Here is a tiny trained network, its code and every weight. The questions are about switching its units off for an input and a class, where a switched-off unit gives its printed mean instead of its output.

import numpy as np


def w(rows, s, z=0):
    codes = np.array(rows[::2]) - 128.0
    scale = np.full(codes.shape[1], s)
    scale[-1] = z or s
    return codes * scale


def f(y):
    return np.maximum(y, 0)


def log_softmax(a):
    a = a - a.max(-1, keepdims=True)
    return a - np.log(np.exp(a).sum(-1, keepdims=True))


def net(x, mask):
    res = np.array(x, float).reshape(1, 8) / 4 @ E
    y = f(res @ A[0][:, :-1].T + A[0][:, -1])
    res = res + np.where(mask, y, B[0][:, -1]) @ B[0][:, :-1]
    return log_softmax(res[-1] @ U[:, :-1].T + U[:, -1])


A, B = {}, {}
E = w([
[153,138,131,122,124,131,118,114],'x0',
[53,131,121,194,23,77,87,55],'x1',
[153,145,128,137,120,128,116,124],'x2',
[83,189,113,19,97,95,70,201],'x3',
[135,135,132,140,126,122,123,137],'x4',
[118,138,135,137,124,135,131,129],'x5',
[133,119,106,129,146,100,114,116],'x6',
[102,104,210,125,192,150,2,145],'x7',
],0.0073)
A[0] = w([
[150,40,162,243,167,201,151,27,253],'N0',
[183,165,18,120,84,117,218,120,119],'N1',
[141,84,221,112,170,152,47,123,149],'N2',
[45,114,129,174,2,71,95,38,55],'N3',
[30,201,109,45,126,89,109,168,146],'N4',
[184,115,135,69,175,199,172,193,109],'N5',
],0.0068,0.0024)
B[0] = w([
[124,218,15,106,121,133,157,145,255],'N0',
[41,97,253,214,33,78,36,66,207],'N1',
[35,195,218,164,98,57,126,107,205],'N2',
[225,49,187,145,240,186,97,218,212],'N3',
[161,158,18,152,152,157,175,157,200],'N4',
[144,26,135,223,176,133,42,74,191],'N5',
],0.0069,0.0087)
U = w([
[112,149,111,133,135,153,119,134,245],'0',
[120,128,122,122,134,151,126,137,231],'1',
[230,19,165,146,191,193,98,181,4],'2',
[8,166,196,151,87,68,116,101,16],'3',
[140,177,119,106,123,129,146,142,194],'4',
[145,253,11,124,132,169,157,157,39],'5',
],0.0076,0.0048)

Each question gives the input, the list of numbers given to net, and the class t.
The units are the neurons (one row each of A and B). Each row of codes is followed by its name. A weight is (code - 128) times the scale printed after its matrix; where a second scale follows, it is the last column's (A, B and U).
mask holds one flag per neuron, in row order. A switched-off neuron (its flag False) gives its mean, the last column of its row in B, instead of its output. The means were averaged over made-up inputs and are rounded, as every weight is.
A unit's drop is (log p(t) with every unit on - log p(t) with that unit switched off) / (log p(t) with every unit on - log p(t) with every unit switched off).
The circuit of an input: a set's keep is (log p(t) with only the set's units on - log p(t) with every unit switched off) / (log p(t) with every unit on - log p(t) with every unit switched off). Starting from all 6 units, units are removed one at a time, each time the one whose removal leaves the highest keep (on an exact tie, the one counted first), for as long as the keep stays at least 0.8.
units of the circuit, in order: the units of the circuit, biggest drop first
unit that matters most: the unit with the biggest drop
top k neurons: the k neurons with the biggest drops, biggest first
drop when u is switched off: that unit's drop, to one decimal
input [2,-6,4,5,-1,-4,2,-1], class 2: top 3 neurons => (N5; N0; N2)
input [5,2,-1,-8,2,-5,-2,3], class 5: units of the circuit, in order => (N0)
input [1,-2,2,8,2,-4,2,6], class 5: top 3 neurons => (N4; N1; N3)
input [-3,-3,4,6,-6,8,-1,-7], class 3: top 3 neurons => (N1; N0; N3)
input [7,1,-4,-3,6,6,7,-8], class 3: top 2 neurons => (N1; N4)
input [-3,-2,8,3,-1,-5,2,8], class 3: top 2 neurons => (N2; N3)
input [-1,2,-2,-8,6,1,0,-3], class 5: top 3 neurons => (N0; N5; N2)
input [-5,0,4,7,1,-1,-1,3], class 5: top 2 neurons => (N4; N1)
input [1,8,5,-7,1,5,5,-8], class 2: top 2 neurons => (N3; N2)
input [0,5,4,-6,8,-6,-4,-1], class 5: top 2 neurons => (N0; N5)
input [-6,-5,8,-2,4,7,0,8], class 3: top 3 neurons => (N2; N3; N4)
input [-2,-4,-8,-5,6,1,1,-8], class 3: top 3 neurons => (N1; N3; N4)
input [6,-1,2,-7,4,-5,-4,1], class 5: top 2 neurons => (N0; N1)
input [2,-8,-3,-1,3,-2,1,-8], class 2: unit that matters most => N5
input [-5,8,6,5,6,1,0,5], class 2: drop when N0 is switched off => 0.1
input [-1,-5,0,7,-1,-1,0,-7], class 3: drop when N3 is switched off => 0.3
input [5,8,-4,-8,-6,4,5,1], class 2: drop when N3 is switched off => 2.1
